Here is a tiny trained network, its code and every weight. The questions are about switching its units off for an input and a class, where a switched-off unit gives its printed mean instead of its output.

import numpy as np


def w(rows, s, z=0):
    codes = np.array(rows[::2]) - 128.0
    scale = np.full(codes.shape[1], s)
    scale[-1] = z or s
    return codes * scale


def f(y):
    return np.maximum(y, 0)


def log_softmax(a):
    a = a - a.max(-1, keepdims=True)
    return a - np.log(np.exp(a).sum(-1, keepdims=True))


def net(x, mask):
    res = np.array(x, float).reshape(1, 3) / 4 @ E
    y = f(res @ A[0][:, :-1].T + A[0][:, -1])
    res = res + np.where(mask, y, B[0][:, -1]) @ B[0][:, :-1]
    return log_softmax(res[-1] @ U[:, :-1].T + U[:, -1])


A, B = {}, {}
E = w([
[73,207,237,79,213,227,175],'x0',
[74,147,129,199,27,121,183],'x1',
[103,200,169,208,183,124,5],'x2',
],0.015)
A[0] = w([
[102,200,191,189,195,144,132,42],'n0',
[94,125,162,55,181,182,251,133],'n1',
[160,80,82,127,39,87,173,181],'n2',
[12,177,191,160,170,206,63,40],'n3',
[23,115,107,151,94,159,241,137],'n4',
[189,92,97,75,202,152,77,254],'n5',
[164,116,153,75,181,139,82,158],'n6',
[150,159,172,167,102,144,167,78],'n7',
[189,62,86,34,142,102,173,184],'n8',
[194,144,163,27,211,144,131,144],'n9',
[91,142,88,157,132,97,31,138],'n10',
[103,193,151,229,89,52,58,95],'n11',
[98,183,142,139,142,125,89,96],'n12',
[181,157,174,139,185,122,97,90],'n13',
],0.011,0.007)
B[0] = w([
[143,101,162,187,106,172,111,201],'n0',
[67,193,114,41,158,122,204,236],'n1',
[119,79,122,202,133,188,126,254],'n2',
[165,62,168,229,109,157,146,227],'n3',
[78,131,163,105,100,162,100,227],'n4',
[212,169,119,82,156,91,94,215],'n5',
[159,141,107,153,209,108,111,183],'n6',
[93,149,107,157,99,133,98,157],'n7',
[187,81,178,174,196,147,182,226],'n8',
[124,123,120,142,206,99,204,207],'n9',
[153,168,101,133,155,71,113,203],'n10',
[65,191,6,95,215,108,146,230],'n11',
[106,82,133,178,136,138,84,170],'n12',
[172,102,119,118,160,111,115,171],'n13',
],0.012,0.021)
U = w([
[253,48,177,171,164,149,142,146],'0',
[71,211,81,110,216,102,173,228],'1',
[80,31,130,216,88,221,110,140],'2',
[17,191,194,62,83,172,156,4],'3',
[211,161,68,89,136,18,2,25],'4',
],0.0092,0.0033)

Each question gives the input, the list of numbers given to net, and the class t.
The units are the neurons (one row each of A and B). Each row of codes is followed by its name. A weight is (code - 128) times the scale printed after its matrix; where a second scale follows, it is the last column's (A, B and U).
mask holds one flag per neuron, in row order. A switched-off neuron (its flag False) gives its mean, the last column of its row in B, instead of its output. The means were averaged over made-up inputs and are rounded, as every weight is.
A unit's drop is (log p(t) with every unit on - log p(t) with that unit switched off) / (log p(t) with every unit on - log p(t) with every unit switched off).
The circuit of an input: a set's keep is (log p(t) with only the set's units on - log p(t) with every unit switched off) / (log p(t) with every unit on - log p(t) with every unit switched off). Starting from the 12 units with the biggest drops (on a tie, the unit counted first), units are removed one at a time, each time the one whose removal leaves the highest keep (on an exact tie, the one counted first), for as long as the keep stays at least 0.8.
units of the circuit, in order: the units of the circuit, biggest drop first
most important unit: the unit with the biggest drop
k most important neurons: the k neurons with the biggest drops, biggest first
drop when u is switched off: that unit's drop, to one decimal
input [1,7,-7], class 3: units of the circuit, in order	n4
input [0,0,-5], class 0: 2 most important neurons	n11, n8
input [2,1,-7], class 3: 3 most important neurons	n1, n11, n4
input [-7,-1,6], class 4: 3 most important neurons	n1, n10, n9
input [0,-1,7], class 4: units of the circuit, in order	n8, n10, n1
input [-4,2,-2], class 2: 2 most important neurons	n5, n2
input [-6,-2,1], class 4: 2 most important neurons	n3, n1
input [-3,7,0], class 2: 2 most important neurons	n1, n2
input [-7,7,1], class 1: 3 most important neurons	n11, n3, n0
input [1,-5,7], class 0: 2 most important neurons	n3, n0
input [1,5,5], class 2: 3 most important neurons	n3, n1, n0
input [4,0,2], class 0: 2 most important neurons	n2, n4
input [2,4,0], class 3: 2 most important neurons	n2, n8
input [-3,2,0], class 2: units of the circuit, in order	n5
input [0,8,-2], class 2: 2 most important neurons	n1, n2
input [5,-4,2], class 0: 2 most important neurons	n3, n11
input [7,3,-7], class 3: drop when n4 is switched off	0.1
input [-6,8,8], class 1: drop when n11 is switched off	6.1
input [3,7,8], class 2: drop when n3 is switched off	1.1
input [3,-3,7], class 0: most important unit	n3
